[ -4.6   2.6   6.1  32.7   6.4   7.5   4.4   4.9   5.4  16.9  -3.1  13.3
 -12.2 -18.5 -14.6  29.8 -16.8   6.0 -35.1  60.8  18.7  16.1  -7.8  -0.9
  15.7   2.6  12.9  15.2  -3.3  -3.0  17.4  -5.1 -19.5  -0.9 -34.5   5.9
  12.5  -5.8  36.1  -7.0  -9.1   4.7  12.0   1.6  17.2  17.8   0.1   6.6
  -3.7  25.4   8.1  -9.7  -0.9  10.6  -5.1 -24.9  -6.9   8.7]
Y
[-52.1 -24.7 -41.1  -7.1   1.2   4.0  -8.6 -15.8 -41.6  25.9  57.0  22.6
   9.3 -15.5 -11.8  -1.1  -6.8  21.5 -22.6  47.4   2.9  -0.1 -28.0  13.1
  12.8  22.1   7.0  16.9  25.3  -3.3   2.7  -8.1 -43.9   6.6 -39.7  55.4
  -3.8   5.3  22.2  21.5  14.7 -12.8 -14.2 -28.3  16.0  -5.2  20.1  -9.5
  46.8  22.6  26.8   4.5  14.2   8.1   6.9 -17.6  -6.0  -6.0]
Z
[ -2.3  -3.9  10.2   5.2   4.8  -6.9   2.5 -11.1   5.1  -1.9  11.1   1.7
 -21.2  -1.7 -13.0 -20.6  -2.6  -2.3  -6.3 -24.4  -1.6  -6.3 -15.6  -9.1
   3.3 -17.6   6.8   5.5 -13.8  -0.3   6.9   4.0  -3.8  -1.1   8.8  -8.4
  -8.3   5.8  -3.2  -2.4  16.9  -3.7  -6.3  31.9  -8.0   5.6   7.4  -5.4
  -3.2  12.4  12.1  11.2  16.3  15.2  -4.8  -9.5  -6.1   1.9]
Y
[  4.1  -7.9  -4.8  39.1  -2.1  -8.2   3.0  -9.6   2.4  -2.9  12.1  19.0
 -21.4  -9.9   3.3 -10.8  -2.5  -2.1 -12.4  -0.1   2.4 -10.5 -10.4  -2.5
  10.6 -15.7   0.8  11.9  -6.4  -7.2  18.1  12.0 -27.3  -3.7 -10.1  10.7
  -5.1  -8.2  -5.7   1.4  15.4  -2.7  -5.0  21.3  -7.9   5.5   3.7   4.8
 -22.3   6.7   7.6  18.8  11.1  14.2  -5.4  -9.0  -1.2   8.1]
Y
[ 11.5  -3.4   0.5 -16.8  -2.2  10.2  -1.7 -12.5  -2.8  12.6   9.1  -2.0
 -27.1 -15.3  10.6   5.4  -2.0   4.6  -4.2  35.5   3.5   6.3 -24.8   3.6
  16.4 -15.9  -5.4  18.2   0.7  -6.2  -3.8   7.4 -13.5   0.5 -23.3   0.1
  13.4  23.3   6.9   1.8  -5.3  -4.3   5.8   8.6   0.8  14.4  -3.0   8.4
   4.0  15.5  14.8 -17.8   0.7  16.0   4.7 -17.1   4.0  13.0]
Y
[ -7.6  -6.8   2.2  -8.4  -1.8  12.6  -2.9  -6.4  12.7   2.8  12.3  23.8
  -8.8   1.4 -11.1  13.9   0.7   5.3   8.6  -0.7   3.1  -2.7 -15.2   7.0
  -1.5 -27.0   2.8   4.5  -5.0  -4.2  -1.1  -5.0   0.1  -2.3   7.2  -1.5
   6.8  20.9  -4.9  -2.2  -5.9  -2.4  -5.8   0.2  -1.8  -0.5  -1.0  -0.6
  -9.0   5.7  -1.8   1.6   6.9   1.7  -2.8   0.2   1.8  14.2]
Y
[  3.6 -12.3  13.3  17.2   4.6  -3.4   0.9 -11.5   7.5   1.5   3.9  14.4
 -19.6 -10.3   7.9 -13.7   6.5   5.0  -6.4   9.4  -6.2  -4.2  -8.4  -4.4
   8.1 -35.1 -24.2  13.6  -6.5  -3.0  13.5  13.4 -20.2  -0.8 -18.3   4.8
   2.6   1.3  -2.7  -4.7  -0.6  -4.7   4.2  27.5  -3.9  16.9  -1.1   4.2
  -6.7   3.3  17.6   9.8  20.6  25.3  -3.0  -7.8 -10.9   4.8]
Y
[ -9.4   3.5  -8.4  10.6  -1.1   3.0   7.0 -22.2  -4.5  18.2  28.5   6.4
 -24.4 -13.0 -14.0 -27.1  -6.5  -3.3 -22.9  13.0   9.9  -4.4 -35.2  -6.0
   9.7  10.5  35.7   7.7  -4.7  -2.6   6.9   4.0  -9.0   1.9  -0.3  -2.4
 -12.7   7.2  12.8   7.5  15.9  -2.9   0.6  18.4  -4.3  10.6  14.0  -2.2
  10.3  26.1  13.5  -2.6   9.5   1.6  -3.7 -17.3  -2.9   6.2]
Y
[ -3.9 -22.4 -10.3  41.9 -17.4  -8.3   6.9   1.7 -31.9   8.2   8.5  -2.5
 -22.3  -0.1 -15.4  32.2  -3.7  -4.2 -17.0  14.4  15.8  -3.2   4.3 -12.9
   9.7   7.0  23.0  -7.4   5.4 -11.6  12.6   2.5 -19.6  13.9   6.6  26.3
  -3.5 -37.5  25.7  -0.7  15.7  17.4  -5.1  41.6  -1.7   2.1  19.3  16.2
 -67.7  27.2   3.7  13.8 -24.6 -10.2 -17.0 -22.4   9.4  -1.2]
Z
[-19.2  -6.8   6.2  24.6   0.2   5.1   6.5  -6.3  10.6   3.7  10.3  30.4
 -21.3  -9.9  -3.1   7.5 -11.1   8.9  -7.8  25.2   9.8  -9.6 -16.8  -2.3
   5.8 -18.0  -5.6   2.0 -13.0  -7.5  10.8   0.0 -22.5  -5.0 -12.7   6.3
  10.2   0.6  -6.6   5.4   7.6   3.6  -0.6  20.7  -5.9  12.0   4.5   6.7
 -17.5  13.2   7.4   7.5   1.1  16.2 -10.8 -13.1  -6.8  13.2]
Y
[ 15.6 -10.8 -12.1  15.8  -2.3  -8.7   8.7 -17.5 -24.0  13.9  19.6   2.4
 -18.5 -13.0  17.2  -0.5   0.5   5.4 -41.3  18.1  11.6 -20.7 -23.8  -2.2
  10.2  30.1  29.1  22.2  11.7  -4.2   7.5  -0.6 -45.0  12.2 -36.6  18.5
  -1.3 -23.2  10.7  13.1  20.7   7.9  -6.4   0.4   0.5   5.7  10.4  14.9
 -12.8  28.4  12.0   5.9   1.2 -11.2  -7.7 -21.0  -3.2  -4.8]
Z
[ 26.4  -6.6  20.0   1.5  12.5  -7.1   6.9  17.3   4.8  -7.4 -26.5   7.7
 -11.6  -4.5  -5.7  18.0   2.3  -0.6   4.0 -25.3   0.9  -1.4   1.0   5.0
   3.0 -22.7   1.9  18.8 -10.1  10.2   2.7  -9.3  -2.2  -0.1 -17.9 -19.5
  19.0  -4.0  -1.0 -11.4   3.0   5.0   2.4   2.8   5.9   5.3 -13.8   1.6
 -28.6   1.3  -0.4   9.3  -2.4   7.1  -3.2  -5.7  -2.7   4.7]
Y
[  0.5  17.4  -8.8  -1.1  -3.7  -3.2   0.4 -17.8  -8.5   7.8 -20.2 -32.6
  -4.9 -11.9  24.1   1.1   3.7  -2.9 -18.3  78.2   1.3   5.4  -4.5   6.7
  13.1  25.6 -20.6   9.4  13.9  -0.2  -7.3  15.0  -6.2   4.4 -28.2   4.1
  10.4   2.4  10.9   6.6  -9.5  -3.8  15.4 -30.3  11.5  19.2  -4.3  13.7
  46.2   5.5   3.0 -48.0   3.2   0.2   9.3  -7.3   3.4  -0.1]
Z
[  9.2  -6.4  15.3  49.0  10.2 -11.2   7.6 -10.3  14.9   3.1  20.1  51.3
 -30.3 -26.5  -1.9 -12.6  -9.5  12.0 -20.6 -19.0  11.9  -9.7 -39.4  -1.0
  10.2 -20.4  16.3  34.5 -12.8  -5.1  25.9   6.5 -45.2 -10.5 -50.5  -8.5
   0.7  -9.1 -14.6  -2.4  22.6  -4.4  -3.9  40.3  -4.3   5.8  -9.2   4.2
 -39.2   8.1  19.9  23.6  19.7  20.9 -19.7 -11.6  -7.3   6.8]
Y
[-13.1  -0.4  -5.4   9.6  -4.4  11.1  -4.5 -11.0  14.3  -4.1  -2.9   1.5
 -13.7  -8.5  14.2   1.5  29.9   5.7   5.3  48.5  -5.8  -3.3  10.4  12.0
  10.4 -19.9 -38.4   7.6  -6.8 -13.3  -2.1   1.5 -34.7  -9.7 -24.6  11.6
   6.8  13.8 -19.2  10.9   2.5  -1.0  -4.0 -11.0  -2.0   7.1  -9.1   4.0
  20.8  11.6   8.4  -2.2  10.9   8.1   5.7  -3.5  -4.3  15.2]
Y
[ 68.2   4.8   7.5  34.5  11.3   2.2   5.4  -7.7  21.0  -9.8   4.9  55.0
 -38.5  -3.1   5.5  -8.3  -4.9   1.4 -14.4 -26.0  -2.0  -5.9 -42.4   5.3
  14.8 -45.1  -1.8  29.8 -26.0  -9.3  37.0  12.7 -36.7 -11.8 -22.1  20.4
  -0.8   0.1   9.2  -6.7  13.5 -19.0  -8.6 -16.6  -1.9  16.8 -11.2   1.3
 -37.1  10.8  10.9  14.7  41.0  10.6  -5.9 -12.2 -13.7  22.0]
Y
[ 23.9 -18.1  14.5   9.0  -3.7  -3.8   5.5 -18.3  -2.1   2.2  32.8  26.1
 -25.3  -5.1   4.7 -26.6  -1.6  -4.0 -18.0 -39.5  -0.8  -8.2 -41.2 -10.2
   4.4 -40.0  15.5  16.3  -6.0  -2.9  12.0  18.2 -16.2  10.3  12.4   2.4
  -8.5   3.7   0.8   0.8   5.3  -7.9  -9.9  51.5 -17.7   3.1  16.2   7.5
 -36.3  15.2  12.5  28.1  18.1   9.0 -14.0  -9.7  -4.6   1.2]
Y
[-18.3   1.4 -11.2  11.6  -4.0  13.9   6.0 -22.1  21.2   4.2  38.8  34.4
 -13.5   4.7 -22.1 -16.4 -16.6   9.3 -28.8  12.1   4.2  -7.9 -37.9  -1.1
   3.9 -17.5  15.3   0.4 -17.6  -6.5  19.2  -5.7 -27.2   1.5  27.9  14.5
 -11.0  13.5  10.8  15.7   8.1 -11.7 -11.8   2.0  -3.8   9.0  33.0  -7.6
  27.9  33.4   8.3  -3.2  17.7   2.2  -3.8 -13.6 -14.1  15.4]
Z
